A new row, then what is left of it after taking away its nearest point in the smallest flat space through zero that holds the last named rows above it.
nutap (5 x 21):
[[ 0.91 -1.30  1.83 -0.30  2.20 -2.34 -4.49 -0.34  0.16 -2.18  0.76 -2.00
   0.07 -1.99 -0.80  0.94  0.28  1.58 -0.17  3.54 -0.20]
 [ 7.48  0.55  3.43  2.64 -0.88 -5.01 -0.81  1.16 -2.80  1.12 -5.35  0.77
   1.49 -2.07  4.13 -1.54 -0.01  1.03 -0.56  1.09 -1.10]
 [ 1.48 -0.37  1.79  0.07  1.68 -1.27 -3.92 -0.16  0.31 -2.31  0.48 -1.52
   0.77 -2.02  0.42  0.44  0.16  0.44  0.81  1.52 -0.28]
 [ 1.70 -0.99  1.42  0.56  1.34 -1.89 -4.16 -0.04 -0.69 -1.96 -1.52 -1.19
   0.69 -2.29  1.30 -0.64  0.87  1.30  0.61  1.30 -0.63]
 [ 1.44 -0.18  0.80  0.88  1.24  0.39 -4.49 -0.25 -0.31 -3.15 -1.76 -0.30
   1.74 -2.43  2.29 -1.58  0.96  0.06  2.36 -1.51 -1.05]]
New rows:
[-0.01 -1.29  2.91  1.30 -2.91  1.90 -1.11 -0.39 -2.62 -1.85 -0.50 -1.48
 -0.60 -1.38  3.42 -0.21  1.39  1.25 -2.99  1.91  1.45] -> [-0.39 -0.51  2.46  1.15 -2.81  3.58  0.09 -0.96 -1.93 -2.12  0.72  0.23
 -0.22 -0.20  1.67  0.24  0.35  0.42 -2.78  1.55  1.14]
[-0.48 -2.09 -1.03 -2.42 -3.59  1.03 -1.77 -0.87 -1.13 -1.14  2.29 -2.85
  1.15 -0.35  3.65 -2.50  0.10 -0.67 -1.36 -2.69 -3.42] -> [ 0.88 -1.83 -0.34 -2.26 -3.29  0.19 -0.70 -1.33 -1.23 -0.65  2.73 -1.09
  1.20  0.68  1.29 -1.59 -1.25 -0.23 -2.58 -0.36 -3.91]
[-2.87  0.21 -2.44 -0.81  0.29 -0.18  1.51 -0.79 -0.52  1.43  0.87  4.04
 -0.12  1.30  0.20  0.64  1.41 -7.30 -2.52 -2.74  1.60] -> [-1.15 -0.73 -0.87 -0.48  1.51 -2.57 -1.64 -0.82 -1.10  0.23  0.02  2.94
  0.13 -0.39  0.54  0.71  1.80 -5.89 -2.73 -0.38  1.20]
zet:
[[-2.51  1.75 -2.14  3.40  2.04  2.90  2.03 -3.93  1.49 -1.91  0.22  0.71
  -0.55  1.37  4.83 -1.95 -0.82  1.74 -4.28 -2.88  0.86]
 [-2.93  0.01  0.34  5.76  0.81  4.25  2.45 -2.28 -0.94 -1.87  1.14  1.54
  -0.73 -0.18  4.87 -1.60  0.47 -1.79 -2.46 -1.18  3.01]]
New rows:
[-0.39 -3.11  3.95  3.65 -1.44  2.63  1.80  2.00 -2.06 -1.46  2.32  0.93
 -0.87 -2.18  2.81 -0.11 -0.22 -2.37  0.42  2.31  2.73] -> [ 0.88 -1.41  1.42 -0.35 -0.47  0.07  0.67  1.05  0.59 -0.95  1.09 -0.33
 -0.48 -0.61  1.35  0.02 -1.62  1.61 -0.64  0.99 -0.26]
[ 0.29 -0.81  2.42 -0.30  0.05  3.05 -0.48 -1.16 -3.17 -1.41 -1.44  0.74
 -0.93 -0.15  2.04 -1.72 -1.62 -1.76  0.78  0.66  3.47] -> [ 1.14 -0.11  1.34 -2.60  0.36  1.51 -1.22 -1.29 -1.97 -0.99 -2.08  0.05
 -0.69  0.52  0.89 -1.49 -2.25  0.08  0.62  0.25  1.90]
bobi (4 x 21):
[[ 0.40  4.45 -0.80  0.62  4.40 -3.52  0.93 -1.57  1.33 -2.24 -2.45  2.44
   0.23  0.40 -2.21 -1.92  2.45  0.21  2.17  0.84 -2.88]
 [ 1.35  4.83  1.16  2.14  1.14 -4.88  1.78 -0.41  1.36 -0.15 -2.72  2.37
  -2.04  3.55 -1.58 -2.04  3.29 -0.46  1.66 -0.06 -3.19]
 [ 0.50  3.83 -1.36 -0.29  4.50 -2.66  1.17 -1.20  1.89 -2.28 -2.72  2.60
   1.25 -0.49 -2.24 -2.36  2.31  1.10  1.92  1.04 -1.95]
 [ 0.37  2.02  0.83  1.10  3.43 -3.96  1.47 -2.82  2.39 -0.85 -1.02  1.68
  -0.68  2.21 -1.46  2.05  1.25 -2.23  3.90  0.72 -3.05]]
New rows:
[ 1.09  2.68  0.99  1.15  0.45 -2.78  0.35 -1.18 -2.07 -0.41 -1.41 -0.18
 -1.67  1.18  0.06 -2.50  3.08  0.01 -0.65 -0.41 -3.67] -> [ 0.84 -1.09  0.53 -0.83  0.04 -0.22  0.60 -1.27 -0.77  0.22 -0.35 -0.92
  0.28 -0.44  0.79 -0.39  1.24  0.30 -0.42 -0.04 -1.32]
[-3.96 -4.98  0.32 -0.53  0.93 -0.08 -3.18  2.74 -2.46 -0.91  3.04 -2.63
  1.14 -4.39  2.74 -3.28 -2.10  1.15  1.11  2.15  0.17] -> [-2.46 -3.32  1.78  0.39  0.61 -3.25 -0.81  2.63  0.16  0.23  1.11 -0.88
  0.04 -1.11  1.99 -3.49 -0.10  0.70  2.88  2.12 -1.08]
[ 0.11 -3.04 -0.52  0.37  3.34 -2.27 -0.93 -1.77  0.83 -1.98 -1.37  3.09
  0.78 -4.55  5.17  3.02 -2.12 -0.41  1.25  1.64  0.80] -> [ 0.87 -1.47  0.41  1.62  0.43 -2.95 -0.79  0.21 -0.29 -0.75 -2.12  3.12
 -1.01 -2.76  5.55  0.63 -0.87  0.32 -0.63  0.73  0.73]
kiv, 3 rows:
[[-0.32 -0.20  1.76  6.52 -3.22 -0.10  5.59 -6.40 -2.64 -2.36 -0.27  1.28
   2.53  1.71 -0.27  0.06  1.66  3.40  0.65  3.52  0.25]
 [ 1.25 -0.41 -1.76 -0.86  2.48  0.52 -4.42  3.94  1.06  2.66 -1.70  1.90
  -3.37 -1.78  1.79 -1.85  0.57  1.90 -2.31  0.31  1.19]
 [ 2.80 -2.04 -1.74 -3.68  0.25  0.95 -1.17  0.55  0.08  1.33  0.37  0.56
   0.29  2.37 -0.82 -3.14  0.39  0.27  0.47 -1.40  0.13]]
New rows:
[ 0.51 -6.00  1.10 -1.68  1.22  1.84 -1.82  0.51 -0.57 -0.45 -3.67 -2.08
  0.39 -3.22  1.96  0.35 -0.79  0.34 -3.15 -4.23 -1.48] -> [ 0.15 -5.89  1.76 -0.13  0.25  1.71 -0.08 -1.29 -1.23 -1.33 -3.51 -2.12
  1.32 -2.76  1.70  0.76 -0.56  0.73 -2.73 -3.52 -1.60]
[ 3.66  0.92  0.96 -1.64 -2.40 -0.27  2.50 -4.23  5.08 -0.98 -3.35 -0.02
  1.82  3.95 -3.15  2.62 -0.46 -0.22  1.34 -0.04 -0.42] -> [ 3.08  1.66  0.64 -0.90 -0.85 -0.41  0.10 -1.75  5.85  0.10 -4.48  0.71
 -0.44  1.69 -1.72  3.03 -0.44  0.48 -0.25  0.53  0.18]
rili:
[[ 2.71 -1.11  1.31  0.30  1.42  0.85 -1.46  1.77  0.93  2.83  2.64 -0.26
   0.80 -1.45 -4.05  0.77 -2.54  0.28  0.14 -2.19  0.31]
 [ 2.33  0.59  2.34  1.24  3.45  3.74 -0.97  5.72  1.54  3.56  1.41 -2.54
   1.20 -1.42 -3.17  0.50 -3.80 -1.72 -1.22 -2.79  1.04]]
New rows:
[ 2.36  0.01 -0.21 -3.29 -1.29 -1.68  0.88 -2.53 -1.27  1.12  6.85  1.68
  0.06  0.55 -4.84  3.21 -0.79  2.55  3.29  0.42 -1.46] -> [-0.18  2.80 -0.07 -2.46 -0.10  0.93  2.57  0.56 -1.31 -0.26  3.40 -0.70
 -0.11  1.72 -0.68  2.30 -0.23  0.07  1.64  1.45 -0.88]
[ 0.58  1.00  1.94 -1.02  0.79  2.03 -2.28  3.42 -0.14  3.69  0.54 -4.50
  1.41 -1.17 -0.78 -1.30 -2.88 -0.99 -0.97 -0.57  1.39] -> [-0.52  0.29  0.50 -1.88 -1.45 -0.56 -1.90 -0.43 -1.07  1.70  0.12 -2.66
  0.70 -0.45  0.62 -1.49 -0.65  0.36 -0.02  0.99  0.69]
[-0.76 -0.49 -3.94 -1.61 -2.18 -2.50 -0.35 -4.66  3.08 -3.36  1.76 -1.38
 -1.88 -3.61  2.49  0.93 -0.42  3.82 -1.37 -0.07 -1.14] -> [-0.32  0.50 -2.81 -0.82 -0.27 -0.09 -0.37 -1.20  3.79 -2.05  1.53 -3.17
 -1.36 -3.97  2.07  0.93 -2.05  2.38 -2.36 -1.11 -0.51]
gilim:
[[-1.52 -0.43 -0.69 -1.85 -2.52  0.57 -0.22 -1.07  1.62 -2.09  1.97  1.51
  -3.40 -1.29 -1.90  1.43 -2.30  0.97  0.20  1.83 -0.67]
 [-2.20 -1.04 -0.22  2.23 -1.46  1.78  0.28  0.64  1.85 -0.33  1.15 -1.80
  -1.71 -1.12 -1.53  2.67 -1.14 -1.53 -0.99  0.35  1.88]
 [-0.72 -0.85 -0.96 -3.89 -2.54 -1.61 -0.15 -2.09 -0.80 -2.16  0.82  3.18
  -0.82 -0.71 -1.31 -0.88 -0.11  2.01  1.37  1.70 -0.29]
 [-0.59  0.42  0.34 -0.74 -0.20  1.38 -0.49  1.00  2.60 -0.88  1.41  0.54
  -3.80 -0.97 -0.43  2.00 -3.69  0.27 -0.99  1.45 -2.31]]
New rows:
[-2.96  1.00  4.98  0.77  2.11 -0.77 -1.65  1.33  2.57 -0.78  0.40  1.45
  1.31 -1.16 -1.32  0.71 -3.27  1.24  0.46  1.21  0.50] -> [-2.25  1.81  4.38  1.38  1.66 -0.88 -1.41 -0.58  1.59 -0.76  0.53  1.04
  2.25 -0.38 -1.74 -0.53 -1.34  1.65  1.58  0.17  1.22]
[ 5.60 -0.52 -1.25 -0.19  0.33 -2.88 -0.70 -4.64  2.01  2.04  3.77  2.56
 -0.31  0.55 -1.88 -1.63  2.25 -3.19 -2.43 -1.65  1.59] -> [ 4.62 -1.82 -0.55 -0.49  0.89 -2.95 -0.84 -2.28  2.74  2.28  3.27  2.71
 -0.58 -0.30 -1.31 -0.29  0.66 -4.01 -3.75 -0.68  1.51]
zofuf (4 x 21):
[[-1.72  1.23  1.50 -2.77  2.74 -2.04  2.00  1.35  3.90  2.06  0.66  1.30
   2.22  1.44 -2.39  5.24 -3.50 -1.66  3.62  6.87 -3.63]
 [-0.49  3.99  0.35 -1.31 -1.14  1.39 -1.30  0.34 -3.18  1.82  0.43  0.07
  -0.09  1.07  1.11  0.17 -0.61  1.78 -0.75  3.71  0.36]
 [-1.48  2.92 -0.08 -1.75  3.03 -0.50  2.92 -0.24 -1.30 -1.02  1.84 -0.04
   5.04  0.72  3.48 -1.20 -3.67 -0.32  2.11  1.50  0.53]
 [ 0.51 -2.31  1.17 -0.10 -1.36 -0.70 -1.94  1.26  4.21  3.05 -1.47  1.10
  -4.18  0.24 -6.05  5.38  1.36 -0.65  0.25  3.53 -3.19]]
New rows:
[-0.29  3.10 -1.87 -2.18 -4.01  2.96 -2.10  4.36  1.78 -0.11 -1.94  0.12
 -2.61 -0.47  1.73 -1.92  4.57  1.10  0.47  4.18  0.43] -> [ 0.35  0.72 -2.75 -1.73 -0.47  3.07  0.37  3.56  3.25 -0.27 -0.28  0.62
 -0.24 -1.53  0.21 -2.31  1.53  0.59  2.15  1.10  1.48]
[-2.36 -0.55  2.89 -2.72 -1.07  0.75 -4.07  0.43  4.07 -1.30 -0.83 -2.19
 -0.03 -0.27  2.10  0.45 -2.04 -2.04 -0.68  1.41  0.61] -> [-1.56 -0.90  2.25 -2.25 -0.43  2.02 -4.10 -0.10  3.02 -0.53 -0.01 -2.01
  0.00 -0.82  1.25 -0.31 -3.01 -1.08 -1.03 -0.17  1.99]
Bef:
[[ 2.85 -0.93  1.44  1.75 -0.52 -2.61 -2.13  0.18 -1.42  1.33  1.15 -0.90
   1.96  0.63  0.68 -1.00 -0.47  1.48 -0.81  0.42  1.39]
 [ 3.24 -1.57  3.48  3.69  0.21 -6.71 -4.43 -1.48 -1.64  0.83  5.07 -1.43
   3.03  3.39  1.97 -2.24  3.92  0.79 -0.30  0.51  0.37]]
New rows:
[ 1.58  1.10 -2.18 -4.47 -3.19  2.16  1.24  2.83  0.79  0.48 -3.53  1.95
 -2.27 -5.64 -1.67 -0.04 -4.90  0.98 -0.01  1.01  1.77] -> [ 1.24  0.60 -0.14 -2.64 -2.17 -2.02 -0.92  0.79  0.93 -0.50  0.85  1.57
 -1.54 -2.51 -0.32 -1.24  0.50 -0.27  0.83  1.00  0.15]
[ 3.37  0.03 -3.73 -0.71 -1.50 -0.76  0.15  0.75 -3.16  1.03 -3.34 -1.60
 -0.19 -1.97 -3.25 -1.05 -4.59 -0.34 -1.09  0.66 -0.20] -> [ 1.48  0.21 -3.12 -0.42 -0.48 -2.21 -0.15 -0.80 -2.24 -0.43 -0.90 -1.35
 -0.81 -0.12 -2.68 -1.33 -0.50 -2.08 -0.03  0.41 -2.15]
Miz, 3 rows:
[[ 3.00  0.84  2.34 -1.39  1.52 -0.35  2.31  0.22 -1.58  0.41 -0.21  0.55
   0.58 -1.21 -3.54  1.14 -2.07 -0.76 -2.11  1.68 -2.13]
 [ 2.32 -0.22  1.31 -2.09  1.14  0.73  1.19 -0.67 -1.29 -0.16  0.62  1.43
   3.00 -0.52 -1.26  0.74 -0.98 -2.59 -2.25  0.29 -0.16]
 [ 2.20  1.57  2.32 -0.35  1.66 -0.56  2.88  1.04 -1.16  1.04 -0.54 -0.36
  -2.69 -1.08 -4.31  1.21 -2.24  1.42 -0.98  3.12 -3.77]]
New rows:
[-2.77 -0.26 -5.37 -0.75  0.49  1.92 -1.49 -1.87 -3.52 -0.11 -1.71 -0.21
  0.30  5.85  4.24  1.10 -1.32  0.97 -0.83 -3.25  3.10] -> [-0.55  0.92 -3.35 -0.83  1.30  0.48  0.25 -1.14 -4.59  0.36 -2.69 -0.68
 -0.70  4.51  0.73  1.89 -3.23  1.85 -1.92 -1.88  0.95]
[-1.79 -3.23  0.70 -3.85 -0.77  1.16  3.69  1.41  1.82 -0.30  1.81 -0.88
  0.50  0.79  1.69 -0.06  1.60 -0.72 -2.72  1.36 -4.22] -> [-1.54 -2.93  0.86 -2.38 -2.14 -1.50  2.45  1.78  1.93 -0.79  0.18 -2.11
  0.83 -0.21  1.29 -0.58  1.39  0.39 -2.41 -0.56 -3.07]
[ 1.19  2.76  0.66 -3.46  3.45  1.72  4.48  0.22 -0.44  1.15  1.99  0.92
  0.76  0.18 -1.22 -0.34  0.95 -2.73 -1.42  3.32 -2.65] -> [-0.30  2.65 -0.52 -0.85  0.92 -1.26  1.67  0.56  0.64  0.35  0.15 -0.90
  0.69 -0.30  0.34 -1.63  1.90 -0.88  0.23  0.09 -0.09]
tunat, 4 rows:
[[-0.37  1.01 -0.72  0.99 -0.93 -1.70  1.75  3.79  1.23  0.08  0.47  1.27
  -1.07 -1.35 -0.33 -0.51  4.10  3.16  1.59 -3.44 -0.49]
 [ 0.93  1.57 -1.94  1.78 -2.06 -1.50  2.99  5.26  2.07 -0.37 -0.31  2.63
  -3.69 -2.23  1.26  0.57  7.39  5.00  1.19 -5.29 -0.12]
 [ 3.48 -0.24 -2.25 -3.25 -0.13  0.68  0.68  5.02  3.21 -0.37 -1.57  3.36
  -2.23  0.05 -0.03  1.38  5.53  3.40 -0.22 -2.84  4.49]
 [ 1.46  2.93 -0.70 -0.31 -0.97  3.00  1.18  1.16 -0.54 -1.74  2.22  1.18
  -5.37 -0.43  1.58  2.47  3.76  8.56  2.70 -4.60  1.52]]
New rows:
[-0.97 -2.00  1.96  1.60  1.10  0.87  3.41 -0.52 -1.63 -0.85  3.44  2.14
  0.87  0.07  2.25 -2.20  1.23 -3.46 -2.09 -3.06 -6.24] -> [ 0.69 -2.34  1.72 -1.76  2.19  2.68  2.27  0.06 -0.98 -1.18  3.49  2.86
  0.83  1.38  1.36 -1.39  1.05 -2.04 -1.87 -2.94 -3.02]
[ 1.78 -0.53 -2.56  0.86  2.53 -0.39  0.38 -1.00 -0.68  4.21 -0.59 -1.83
  0.08  1.42 -1.35  0.44 -0.54  1.09 -0.09  2.76  3.97] -> [ 0.95  0.06 -2.53  2.58  1.83 -1.26  1.24 -0.70 -0.94  4.24 -0.25 -1.98
 -0.41  0.59 -0.93  0.13  0.31  1.62  0.36  1.83  2.42]
dugoz, 5 rows:
[[-0.53 -5.91 -2.84 -0.17  4.41  2.19 -1.30  3.51 -5.49 -0.58 -1.04 -0.42
  -1.05 -1.64  0.72  1.56 -1.09 -1.82 -3.49  3.46 -2.04]
 [ 3.32 -4.49 -0.11 -3.33  6.75 -2.08 -0.14  1.98 -2.58 -1.02  0.67  3.21
  -3.25 -1.40  0.44 -4.26  1.48  1.30 -2.24  0.75  0.43]
 [-2.09  0.23 -1.68  1.18 -1.96  2.15  0.38  0.32 -0.42 -1.88 -1.09 -2.47
   0.24 -0.29 -1.02  3.02 -1.21 -1.54 -1.14  2.83 -1.76]
 [-0.42  1.78  3.63  0.08 -0.98 -2.11  6.46 -2.76  3.13  2.61  4.55  5.06
   0.62 -0.25  1.10 -0.88  1.06  0.24  3.65 -6.13  2.29]
 [-4.05  1.14  2.80  3.73  0.60 -2.83  3.51  2.08 -1.99 -2.43  3.79 -1.72
  -0.89 -2.23 -4.20  4.35  0.10 -3.64  2.31 -2.01 -0.86]]
New rows:
[-0.75 -2.15 -0.88 -0.83 -1.51  0.81 -1.17  3.02  2.03 -1.30 -2.01 -1.08
 -6.04  3.41  0.67 -1.58  2.66  0.52 -0.18  2.63  1.74] -> [-2.07 -2.18  0.15  0.62 -1.91  0.74  0.08  3.03  1.54  0.58 -0.55 -0.36
 -4.89  3.22  1.22 -0.14  2.38 -0.47  1.28  0.27  2.13]
[ 0.80  1.71 -1.86  0.42  3.03 -2.06 -5.87 -0.24 -2.40  0.66  1.55 -0.38
  2.01 -5.09  0.29 -1.32 -4.43  0.61 -3.48 -0.72 -1.22] -> [-0.01  3.02 -1.66  0.13  0.93 -1.41 -2.03 -2.13 -0.03 -0.11  2.56  0.87
  1.94 -5.20  0.26 -0.76 -4.53  0.47 -3.07 -0.90 -1.27]
[ 1.75  0.51  1.07  1.35  2.11 -1.94 -3.82  1.60 -2.11  1.48 -1.53 -3.05
 -1.04  2.01  0.32 -1.57 -0.29  0.94 -0.73 -3.69  0.22] -> [ 0.50  0.40  0.01  0.66  0.32  0.13  1.17 -0.08 -0.38 -0.04 -0.79 -1.53
 -1.52  1.39  0.61 -0.28 -0.90  0.24 -1.65 -2.24 -0.69]
